Rows near named flat spaces through zero (a row that begins with a name and a colon came from that space):
q18q697: [ -84 -290  143 -182 -119  302  -57   -2  236  -16  -31 -305  -79   73
 -357  -52  167  -92  -44    0 -302  113   39   13  -77 -135 -329  242
  111  187 -243  369  216]
q427q880: [-118  -78  -85  109   26 -311   73  -15 -150  179  102  450  401   -3
  102  176 -320  288 -231  490  325 -124 -279  -94   82 -135  384    0
  136   -2 -138 -162 -215]
q609q644: [-117 -198   48   17  -10  393 -296  107 -154  242   69  100 -510   53
  203  335  -72 -220   -6 -222   67  109 -389   99   78   15 -281 -333
  -12 -246   20  136   30]
q427q880: [-265    4 -115   86  114  -58  111  231  142   26   55  102  300  -46
 -140 -207  -54  -44  -85   93   64 -134  197   77  -76   32  151  208
  -64  180 -152  293 -108]
q609q644: [  95 -129   18 -143  171  -66  -38    0   23   80   50  -47 -185   21
   94  177   66 -198   63 -106  -15  -52  -88   11  106  -62   18  -19
  -89 -128  -11  122  296]
q601q903: [-369  221 -128  454  159  -97 -174  -10 -265  148  -51  594  152  -24
   58 -160 -404  223 -102 -282  507  -83   72  -61  243  297  107   33
 -260  126 -180  123 -145]
q609q644: [  67   61 -166  136   11 -209  -20  -70 -145   65   21  190 -318   54
  320  109 -206  -62  -43   -3   90 -113 -183  151  263  -81   46 -194
 -224 -198   92 -232  -15]
q673q551: [ -57  377   33  380   67 -159  -86 -190 -202 -120 -123  352  551 -224
    3 -364 -213  346 -104 -151  230  -70  248 -230  -36  476  107  111
 -138  187  -98 -355 -122]
q673q551: [ 324  154   83   64   12  -65  -40 -295 -164  -66 -130   60 -177   12
  333  122   51  199  150 -262  101   84  -46 -104  188  154   67 -217
  -58 -205  339 -348    7]
q673q551: [ -60  -91 -123 -195  -45  -26  255  127  200 -100   -6 -262   64   38
 -196 -124  248 -163   42  271 -191 -120  143   96 -257 -180   87  162
   69  125   63  130   56]
q609q644: [-405  -92  -55  -31   17  -18 -148  177 -227  257  183  181    7  -62
 -103  156 -229 -234 -140  314  262    9 -180   64   66 -227  107 -133
   97  124 -221  223  136]
q18q697: [ -92  230 -165  155 -118  -76   91   45   52 -103  -17  -21   23  -80
  -11 -275  -56  -81 -125  118 -150 -192   63  167 -138   88  -67   33
 -169   68  -24 -276  -79]
q619q419: [  92    5  -74  -44  134   36  215   33  194   -4  -58  -60 -170  118
  171   75  226    8  140 -192  -44  -98   70   95   19   10  138   48
  -63 -156  257  134  -43]
q609q644: [  87 -144  -10  -37   45   62  -35   70 -147  120   58  141  -61  -43
  316  307   13  -47    5  157  104  -18 -319   -5  -88   -2  151 -303
  100 -258  215 -202 -104]
q18q697: [ 263  -46   30 -133  129  -60   85  -43  112  -48  -23 -119   62   62
   46  123  164   62  139 -110  -29   35   92  -66   17  -27  166   66
   40 -122  119   39   29]
q619q419: [ -40  120  -34  173 -119 -106    9   63  -99  -21    5  181  142  -92
   66  -55 -184  178 -112  252   48  -21 -132    4  -78   49   49 -112
   40   20  -12 -324 -283]
q601q903: [ -42   21  -13  128  -68  -74 -283   39 -255   -3   93   66 -136 -157
   61  -86 -307 -251 -109   46  -14   68  -47   84  142  -21 -219 -215
 -163   22 -177 -177   66]
q619q419: [ 293   55  150 -276 -141  -38  327 -206  308 -279  -51 -461  132   59
 -287 -148  317  129   39  107 -531  -24  206 -138 -270 -134 -210  374
  240   54  -62 -215   71]
q673q551: [-394  307  -51  262   74 -150 -192   88 -161   73   83  302  579 -205
 -245 -328 -332   31 -187    6  385  -55  222  -80   17  277  168  115
 -122  341 -337  111    3]
q619q419: [-237  -55 -109   60   21 -123   73   89  -40   31   18  125  145  -37
 -139  -90 -116  -13 -113  289   37  -95   52   41  -33 -151  105  130
    9  181 -186   74    6]
q427q880: [ 269  -63   70   41    0  161 -271   22 -228    8  -29  -33 -631  -33
  418  255  -17 -192  186 -304  -42  208 -216  103  187   40 -223 -502
 -132 -334  297 -204   -9]
q18q697: [ 210 -213   52 -127  205  106  -29  -63   29  157   42   55 -240  154
  277  395   91  -25  109 -289   71   16 -192  -46  163  -28   48  -79
   12 -353  132  158   70]
q601q903: [ -27  186  -62 -392 -218  -33  570  -52  496 -176    5 -547  454   98
 -620 -159  459   97 -110  551 -503 -267  154  -33 -647 -258   95  589
  406  224 -171 -172  113]
q609q644: [-139  206  -70  162 -183  -79   -3  166   11  -63    5   23  224 -106
 -222 -181 -174  138 -147  320  -58    8   -3   75 -171  -10    9   31
   49  192 -198 -238 -244]
q673q551: [ 200  285  124  298  101 -267   55  -83  -80 -251 -127  148  309 -298
  151 -291 -121  299  -18   -3 -145   12  286 -105   28  232   65   54
  -96   92  -14 -501 -168]
q601q903: [-332   53 -199  157   87 -231   67  321  -72   67   94  233  134 -198
  -27 -124 -213 -178 -192  432    8 -260  -82  157 -171  -60  133    7
 -114  132 -234 -124  -19]
q609q644: [ 135   43  202  -45  -64   56  211  -62   63 -171  -77 -121  -54  -66
   16  -44  166  195   61   66 -339   49   41 -118 -185  -18 -200   64
  223  -16   74 -269 -132]
q601q903: [-241   43 -154  -58  -15  -32  198  245  215   65   90 -120   80   18
 -247   -5   20 -104 -127  357 -155 -121   45  222 -133 -289  149  198
   89  130 -207  136  -20]
q609q644: [-161   -2  -19  133    8 -101   -9  -92  -38  -77  -42   90  248 -103
 -153 -299 -126   11 -142   89  -37  -75  226  -31   36   29  -46  222
 -102  260 -234   24  105]
q427q880: [-332 -393 -194  -13  225  -13   23  325  -21  295  104  251 -311   70
  169  277  -94 -293  -44  208  168 -139 -233  246  168 -307  197  -92
 -100  -62  -46  475   92]
q601q903: [-331   -7 -331   53  318   -5  126  418   35  296  127  246  -31   55
  239  231   12 -249   52   35  405 -185   -7  300   65  -92  586 -143
 -114 -131  219  449 -127]
q427q880: [ -99    9   68   42   -1  127   -8   14  177  -78  -46 -113  195    0
 -239 -251   47   55   -4 -170  -65   91  329    1   38   72  -74  245
  -18  228 -129  331  -20]
q619q419: [ 100  129  123    7  -84 -193   84  -52  264 -307  -98 -245  611  -92
 -490 -493   40  274  -14   70 -184  109  510 -148  -81   83    7  448
   32  437 -261   85  -39]
q673q551: [ 224   23  124   65  -70   39  -71 -228 -133    3  -91  100   24   33
  199  191  -25  334   50  -50  144  198  -95 -116  172   31  132 -173
  133 -115  214 -222 -163]
q619q419: [-110 -129 -126 -114   81  -39   83  148  -17  143  159   -4 -212  -10
  151  196  -14 -346  -77  243  -76 -153 -165  195    5 -266   74 -104
   -1 -142   -7   27  121]
q601q903: [ 269   95   95   66  103   31  -38  -76 -256  -44  -66  199 -250  -31
  450  162   63  106  227 -358  133    9 -199 -211  -90  340  -98 -351
  -22 -368  396 -374 -175]
q601q903: [-139   30  -81  113   20  -27 -104  101 -208   87   81  213 -187  -36
  111   42 -211 -138  -61   -7   81  -87 -191   20  -26   37 -155 -157
  -90 -104  -97 -126  -49]
q427q880: [ 351  -31  241  -47 -107  230   46 -384  151 -241 -265 -227   -2  106
  -40 -125  318  357  173 -399 -207  168  193 -235  -27  233 -235  172
   73    6  215  -63    3]
q18q697: [-124 -106  -72   -3   92  220 -111  113   -8  257   40  168 -215  176
   95  314   -5  -16   42 -227  270   -6 -277   33   44   52   53 -118
   -7 -201   51  288  -45]
q609q644: [ 424  -79  217 -101 -180  285  -59 -290 -181  -98  -57 -127 -532  109
  321  284  118   90  150 -270 -268  192 -280 -163  -45   12 -480 -300
  195 -428  286 -468 -147]
q673q551: [  27   63  148   17 -126   74 -207  -62  -13  -89  -36 -101  205  -65
 -286 -168  -54  103  -23  -91  -23  165   83 -152  -68  158 -205   80
   38  185 -207  -10   43]
q673q551: [ 368 -272  184 -356  -40  110   56 -219  127  -35  -23 -261 -301  206
   93  245  308  -11  190 -214 -155   60 -211 -177  -18  -29 -228  -26
  125 -253  223   66  186]
q619q419: [  -1  159   11   32  136 -104  282   53  233 -158  -75  -91  -18  -49
  -41 -246  165   27   61 -128 -281 -177  257   25 -110   87  -80  274
 -102   67  -21   -1   35]
q609q644: [ -39 -164 -148  -77  291  -63   88  242    8  241  107  170 -339  152
  355  377   31 -179  172 -126  289  -56 -143  166  248 -169  336 -208
  -80 -285  272  403  -46]
q601q903: [ 336 -145  122  -68  -55  -28   72 -266   -1  -69  -76  -29   -7  109
  217  155   76  267   90  -16    5  165   -1 -101  219 -105  111  -64
  135 -134  269  -91 -135]
q601q903: [  64   15  161  103 -194   27  -33 -254  -80 -109  -99  -26    8  -91
 -102  -54 -110  239 -171  220 -306  105  -27  -62   30 -131 -239  101
  139  122 -228 -403   24]
q619q419: [ 137  127   -5  129  -49 -126   51 -107   -1  -31  -55  146   83   56
  144    2  -88  302    3  -44  126   13  -46  -48  119   97  117  -38
  -19  -70  126 -179 -240]
q18q697: [-253  174   35  125 -204 -127   61   76  232 -150  -51  -38  626  -45
 -600 -499 -129  343 -165  231   -3   38  298  -89 -137   89  -13  430
   69  540 -396  181 -185]
q601q903: [ 344 -134  192 -220   58  121  147 -221   91  -81  -64 -242 -162   91
  167  216  302   87  193 -159 -195  166  115  -82  113 -153   27    4
  201 -181  286   20   53]
q673q551: [   7 -132  -75  -89  220  -69  398  117  203  -48    0   -5  -26   16
  153    1  230  -72   52   92 -232 -260   96   48 -174  -95  106  193
   20 -113  119   63  -40]
q609q644: [ 110  -55   43  129  -25  187 -369 -113 -325  146  -13  200 -397   53
  317  298 -187   -5   60 -320  248  203 -287  -14  270   96 -134 -412
  -85 -269  142 -106  -42]
q601q903: [-356  317  -96  218  -33   64 -157  217  -25  -15   23   24  226 -178
 -260 -365 -140 -143  -95  -68  106  -20  247  118 -114  235  -28   39
 -168  294 -201  104  -19]
q18q697: [-238  -21 -166    3  -79 -177   47  187 -213  124  184  172 -124  -93
  121   87 -222 -270 -178  505   25 -194 -324  138 -115 -219   11 -228
   29  -55  -72 -257  -36]
q619q419: [  35   73 -201  106  161 -410   91  117  -80   34   73  204  151 -110
  319    1 -153  -89  -21  246  235 -137   51  168  216  -73  501 -170
 -194  -46  190 -102  -72]
q427q880: [-322  -42 -136   71   84  222 -149  294   51  118   54  -52 -183  -30
  -89  -69  -26 -367  -12 -133   38   21  148  286   72  -41  -20  -36
 -182  110  -92  453   92]
q673q551: [ 419 -307  264 -241   25  322   65 -370    1   52  -88 -105 -416  221
  332  522  301  203  172 -272 -173  172 -263 -187  109 -125 -152 -102
  293 -430  317  -91   46]
q619q419: [-143 -131 -177   97   76   37  -19  216  -48  133   63  156 -359   35
  216  127 -120 -227  -41   27    4 -113 -185  229   71 -113  -40 -157
 -159 -160   10   76  -73]
q619q419: [ -20  -31  -43   86  112    8   15   70  101   70  -15  126   64   64
  102   30  -17  101   29 -147  170    1   48   52  149   73  185   22
  -83  -32   81  241 -133]
q18q697: [ -45   64  -74   97  -70  -83  -27   65  -60    1   23   75   27  -23
   15  -39 -142   26  -56  130   58   10  -29   69   37  -40   49  -77
  -29   29  -21  -95 -140]
q619q419: [ 227  -13  140  -24   43 -123  127 -164  -61 -135  -62   35  175  -56
  144  -17   74  221   87   28  -24   55  104 -196    1   41   88    3
  127  -37  176 -201 -105]
q18q697: [ 218   56  -71   23  100  -59   82 -116 -166  112   20  188 -498  102
  511  396  -19   -3   66 -135   13 -139 -374   35  101  -37    1 -282
  -49 -491  267 -408  -49]
q619q419: [  44 -119   18 -157  108  -51  179  -11   48   -8   20 -109  211 -121
   81   87  200 -100  -15  330 -105  -56  100   38  -75 -181  327   29
  147   26  132  -42  149]
q427q880: [ 229  -44   48 -188   15  -21  125 -103  139  -89  -38 -225  -31   95
    1   43  227   16  147  -92  -92   41  108  -45   11  -58   57   64
   56  -62  177   66   73]
q673q551: [  -8    1  -26   37 -122  -40 -254   50 -216  101  111   96   54  -72
   93  106 -224  -92  -81  170  236  113 -211   40   93   -5   86 -322
   -1  -35   23 -126  -68]
q427q880: [ 279  124 -105  -92 -134 -331  284 -211  192 -276 -157 -201  426   50
 -121 -286  223  250   70  224  -18 -110  241  -84 -133   56  325  202
  -22  164  249 -224  -30]
q601q903: [-220 -157   73   34 -204   97   39  -16  191 -174 -100  -87  424  -18
 -506 -467   13  171 -151  177 -179    1  227 -130 -243   82 -268  418
   71  455 -333  227  -51]
q619q419: [ 251   84  297 -300 -193  296 -181 -277   80  -91  -49 -369  420   94
 -408   11  296  237  158 -296  116  314  104 -398 -231  274  -80   95
  332   92   60  106   96]
q609q644: [  27  269   70   77 -162   48  -73   58  -78 -115  -12  -26  160  -72
 -112 -157  -38  154   54  -68   59  118   31 -126 -214  241 -119 -110
   92   50   48 -222 -271]
q609q644: [ -38 -276  105 -227   94  257  -20  -30  251   33  -24 -261   77   97
 -293   20  256 -108   45 -167 -124   75  187  -39  -16  -75  -59  304
   75  130 -149  540  304]
q673q551: [  93 -196  -22 -240   81   21  139  110  148  -45   39 -293 -358   37
   27   83  228 -344  111   29 -326  -59   30  142  -51 -246 -120   25
  -21 -100   59  135  225]
q427q880: [-317  210 -163  155   18  -53   -5  216   89   15   29   67  375 -103
 -236 -302  -90  -57 -116   85  152 -122  209  112 -123  156  184  143
 -134  270 -162  168  -56]
q673q551: [ 385   -8   56 -141   19  -41  -30 -293   -7   -3  -75  -77   -8  163
  211  222  169  172  200 -262  239  134  -17 -124  227   70  259 -135
   15 -199  387   -1   56]
q427q880: [  35  113  -71  -97 -129  -79  100  -46   45    7    2  -87  260   17
  -98   58   91  109  -45  308   82  -40  -80   -4 -156  -54  288   -8
  147   43   98 -186  -22]
q427q880: [-290  159 -289  170   77  -10  -69  282 -120  254  152  307   38  -17
  161  139 -215 -167 -129  103  347 -194 -234  199  -62   77  279 -220
 -122 -141    9  -22 -179]
q619q419: [  61  126   82   18  -31  -24   43 -108  -91  -43  -45  145  308   14
  -37  -19   22  319   52  -50  197    6  -47 -296 -201  245   55   18
  164  -14   81 -177 -194]
q609q644: [ 249   81   64  -69  -17  -84  114 -310   74 -150 -127 -150  -11   51
  -17  -66  164  138   58 -128 -174  -46  109 -114   11   42  -61  171
  -23  -18   60 -210  186]
q18q697: [ 423   72   77 -204  -74 -251  354 -222  198 -366  -87 -407  106   -3
 -165 -170  241  129   75  196 -557  -35  293 -109 -184 -221  -99  323
  148   24  -19 -415   53]
q18q697: [  68 -109  153  -11   86 -104 -253  -46 -176    6   33  -15  -26 -213
  199  -24  -78 -229   44  -26  121  189  113   42  364   -3   98 -258
 -137   99  108  120  282]
q18q697: [ 320  -44  195  -82   13   66  -34 -251    5 -190 -141 -210   40  -25
   59  -74  214  100  191 -259  -81  216  284 -140  119   89  -12    1
   28   22  239    5   97]
q427q880: [-370  310 -139  227 -152   41  -59  119  -99   -2   53   92  339 -147
 -237 -303 -212  -28 -211  207   94  -48  163  101 -165   86   37   38
   -3  266 -204 -113 -177]
q601q903: [  47 -272  -37   45   78 -184  -18   10 -174   70   64  228 -100  -38
  325  148 -191  -69  -55  233   84   -6 -142   59  250 -204  127 -189
  -46 -109   70  -40  -56]
q673q551: [  17   39   97 -115 -122  -36   85 -138  220 -240  -74 -289  516  -52
 -515 -416  150  104  -64   94 -236  -16  351 -186 -267   93 -130  452
   82  369 -271   46  156]
q427q880: [ -40  299  -29  210   87  -40  -91    0  -68 -132  -76   68  222 -157
  -36 -344  -38   -1   41 -298   92  -46  306  -59  -72  383  -14   47
 -224  124   -4  -86   -4]
q427q880: [-389   91 -230   98   45   98   24  244   44  148   58  110  -57   45
  -69  -72  -44 -197  -60  -27  169 -168    8  201  -72   38   80   16
 -134   65  -43  284  -38]
q673q551: [ 211  -14  133  -34   58   34   82 -165   51  -34 -104   -5   22   82
  101  132  140  293  136 -168   40  125   58 -131  110   23  123   33
  121  -82  190   16  -77]
q601q903: [ 323  -90  211  104   -7  195 -298 -267 -235  -58 -144   70 -237  -11
  304  120  -12  151  156 -442   79  282  -44 -161  236  226 -195 -279
  -57 -187  240 -152  -25]
q18q697: [  53  132  -57   33 -131 -131  226    2  101 -176  -57  -74  107  -70
   43 -239   94   60  -27  216 -170 -147   49   44 -199   75   14   21
  -21   58  160 -299 -144]
q18q697: [-259   24  -22  256  146 -105 -196  252 -184  -46   72  105   57 -401
  101 -325 -261 -400 -126  131  -70   20  315  241  178    0   -3 -132
 -276  253 -172   46  116]
q18q697: [ -28  114    4   22  -51  -77  -81  -61  -38  -21    1    5  286  -68
  -94 -134  -40   34  -38   37  164   19   85  -58    2  130  129    0
  -27  143   -4  -15   51]
q427q880: [ 153  -76  107 -191   71  191  -25  -73   59   10  -36 -221 -423  108
   61  178  247 -152  200 -360 -128   72  -32  -18   39   -7 -202  -49
   -3 -174  144  152  242]
q609q644: [ 414 -151  291  -34  -20  356 -252 -410 -134  -36 -143  -84 -542  113
  359  237  139   72  199 -661  -97  266 -120 -159  279  187 -424 -239
  -33 -338  289  -92  129]
q18q697: [ -56  -54  141   37  100  321 -114 -187 -123  156  -61  183 -273  114
  122  238   45  117   54 -440  107   37 -179 -171   53  169 -229  -22
   59 -188   11   94   87]
q609q644: [ 131  165    7  161  -13 -135  -63  -38 -217 -165  -15  122 -110 -130
  134 -180 -162  -26    5 -128 -133  -90  -37 -122 -144  228 -341 -101
 -148 -117  -55 -487  -95]
q601q903: [ -91  207  -42  260 -119 -104 -195   -7 -218  -41   -6  199  205 -174
   68 -235 -264   44 -110   61  211   27   22   12   56  228   33 -192
 -148  131    5 -246 -143]
q619q419: [ -66   32  -36    2 -119  156  -40   47  -21   13  -30 -100 -284   32
  -18   41   43  -89   22   -1  -81   47  -84  122  -41  -65 -131 -117
    5  -16   57  -35    2]
q673q551: [-232   -7  -14   14   99  -55  -16   48 -115    3   79   59  302 -201
 -120 -174  -68 -209 -128  198   -2  -98  184  -28 -112   -9   56  105
    6  196 -203   30  176]
[ -84  218 -188   84   86 -217  125   94 -147   26   80  160  -31  -41
   81   29 -137  -78  -44  143   30 -202  -45   46 -111  -67   99  -32
  -41 -110  -58 -297  -76]	q18q697
[ -38   32 -130   28  -52 -154   96   86   35  -58    4  -10  187  -35
  -33 -131  -23   -8  -36  254   39  -55   96   92  -40  -67  209    7
  -29  111   58  -34 -107]	q427q880
[-175  -54   49  100  -31  214 -314   -4 -232  139   30  162 -132  -26
  -27   82 -183  -80  -67 -153  152   97 -172  -52   39  102 -228 -144
  -23   -7 -168   55   67]	q673q551
[-477   88 -163  202  -40  -79 -137  326 -116  102  137  190   48 -197
 -155 -231 -327 -296 -251  293   42 -162  -77  198  -98    4 -111  -41
 -174  231 -365   20   23]	q601q903
[ 152  -52  239   45  -39  131   18 -246    7 -167 -133  -19  178  -76
   58 -172  115  236   31 -158 -122  111  177 -204  -10  205 -153   82
   87   69  109  -90  -61]	q18q697
[-186  138  -72   12  -90    4   64  100  199  -17   31  -93  266   10
 -301 -221    1   13 -107   87  -20  -79  123   60 -137   49   20  218
   -6  209 -178  144  -37]	q427q880
[-175  -88  124  -67  -91  315 -195  -49   59  102    8  -75  -94  177
 -341   21  -13   42    5 -318   67  174  -11 -108   48   31 -327  156
   90  110 -253  447   84]	q619q419
[ -53 -350  162  113    2    7 -192 -207 -305   43  -25  279 -128 -140
  270   12 -209  -45 -135  108   11   48 -161  -90  248  -27 -212 -159
  -51   33  -54  -80  156]	q601q903
[ 299 -256  -31 -265  147  -44   48 -212   63  117   14  -69 -163  261
  175  393  171  -21  140 -163  126   -3 -125  -58  222 -178  218    7
   21 -287  195  197  214]	q601q903
[-346   35 -110  205 -126 -207   -8  -27  -83  -45   50  181  474 -192
 -262 -405 -324  -23 -377  483  -46 -183  128   34  -65  -50  -22  245
  -72  389 -442 -147   35]	q673q551
[-235 -211 -160 -170  169 -210   88  270  101   76  171 -113  174 -174
  -75  -79   31 -526 -127  465  -75 -207  123  247  -21 -281  289   79
 -107  191 -142  289  363]	q601q903
[ 130  -26    8  -35  -54   13 -149 -229  -29   29  -58   17  242  129
  -58   38   10  183   46 -166  322  119   30 -143  145  129  188    4
   -6   28  103  134   36]	q673q551
[ 203  -70  -12  -65   56  -47   44  -19 -103  143   37  104 -396   67
  393  465   10   12   47   85    3  -37 -429   55   84 -156   99 -294
   65 -387  215 -301  -19]	q601q903
[-445  228 -196  159  -38 -381  -10  327   19  -18  143   81  570 -245
 -415 -454 -329 -155 -260  518  123 -135  265  163  -62  -72  245  190
 -132  509 -438  111    5]	q427q880
[ 315   81   87  244   37   23 -222 -216 -185  -16 -120  132 -448  -21
  533  134 -126  101  114 -429   74  203  -34  102  512  124  -41 -369
 -251 -257  324 -227  -65]	q18q697
[ -70   59  -35  -29  -62  -55  240  103  340 -209  -68 -210  335   46
 -389 -408  147  126   21   36 -175  -53  381  -12 -198   39  -23  407
   10  301 -115  255 -135]	q18q697
[ -70  -26   17   39  -17   90  -85   34   94   -8  -33 -123 -139  -24
  -93  -84   -2 -107  -29  -71 -133   69  116  151  138  -66 -104   59
 -107  121 -110  173  136]	q619q419
[ 168  -30  205  -14 -155  174 -210 -337  -91  -47  -99  -88  114  -41
  -18    6   44  152  -33  -96    2  196  -12 -151   84  129  -99  -56
   84   54   45 -153  143]	q609q644
[-122 -131  -77 -140  -87   15  277  190  222  -36   37 -171 -221   39
 -114  -35  144 -165  -70  326 -393 -210 -145  146 -291 -222 -206  139
   72    9  -92  -24   11]	q18q697
[-113    6 -125   19    2 -234   89   44  -13   27   85   74   71  -71
   30  -74 -125 -143 -154  312  -29 -191  -50  111   16 -126   96   29
  -87   58 -107 -109   84]	q609q644
[ 108 -156  202 -245  -98  103   71 -317   82  -13  -41 -202   92   80
 -250  142  173  158  -69  146 -238   50  -73 -204  -90 -186 -134  262
  299   57 -186  -67  279]	q427q880
[ 155  135   32  128    1 -388  150 -151 -107 -212  -61  152  298 -121
   -2 -226 -153  279  -56  204  -96  -91  121 -199  -56   39    7  154
    4   87 -117 -454 -122]	q601q903
[ 162   90  -41   88  100  -67  247  -90   32 -106 -131   70 -327   76
  247   22  111  145  119 -193 -189 -148    0   -5  -22   37  -97   48
  -85 -212  180 -258 -100]	q609q644
[-243   21  -13  117   44 -158    6  204 -127   25   86  186  170 -255
   57 -136 -170 -128 -140  351   26 -101  -26   61  -73    1   82  -94
  -24  152 -103 -107  -23]	q18q697
[ 393 -221   95 -150   38   89 -103 -258  -63   47  -90  -71 -525  194
  331  388  151   17  207 -330    9  130 -250  -52  267  -56  -86 -226
  -41 -352  306  -32  179]	q427q880
[  89   37  -89  186   27  123  -39   48  -96  104  -30  242 -389   88
  402  245  -84   86   33 -214   71  -52 -323   89   43  125  -65 -276
 -103 -371  211 -239 -281]	q673q551
[ 392  -78  113 -123 -102  -66  102 -215   85 -173  -60 -223  -31  -18
  141   31  149   75   24  113 -305   42  -15  -32    3  -81  -52  -19
   69 -115  163 -343   28]	q18q697
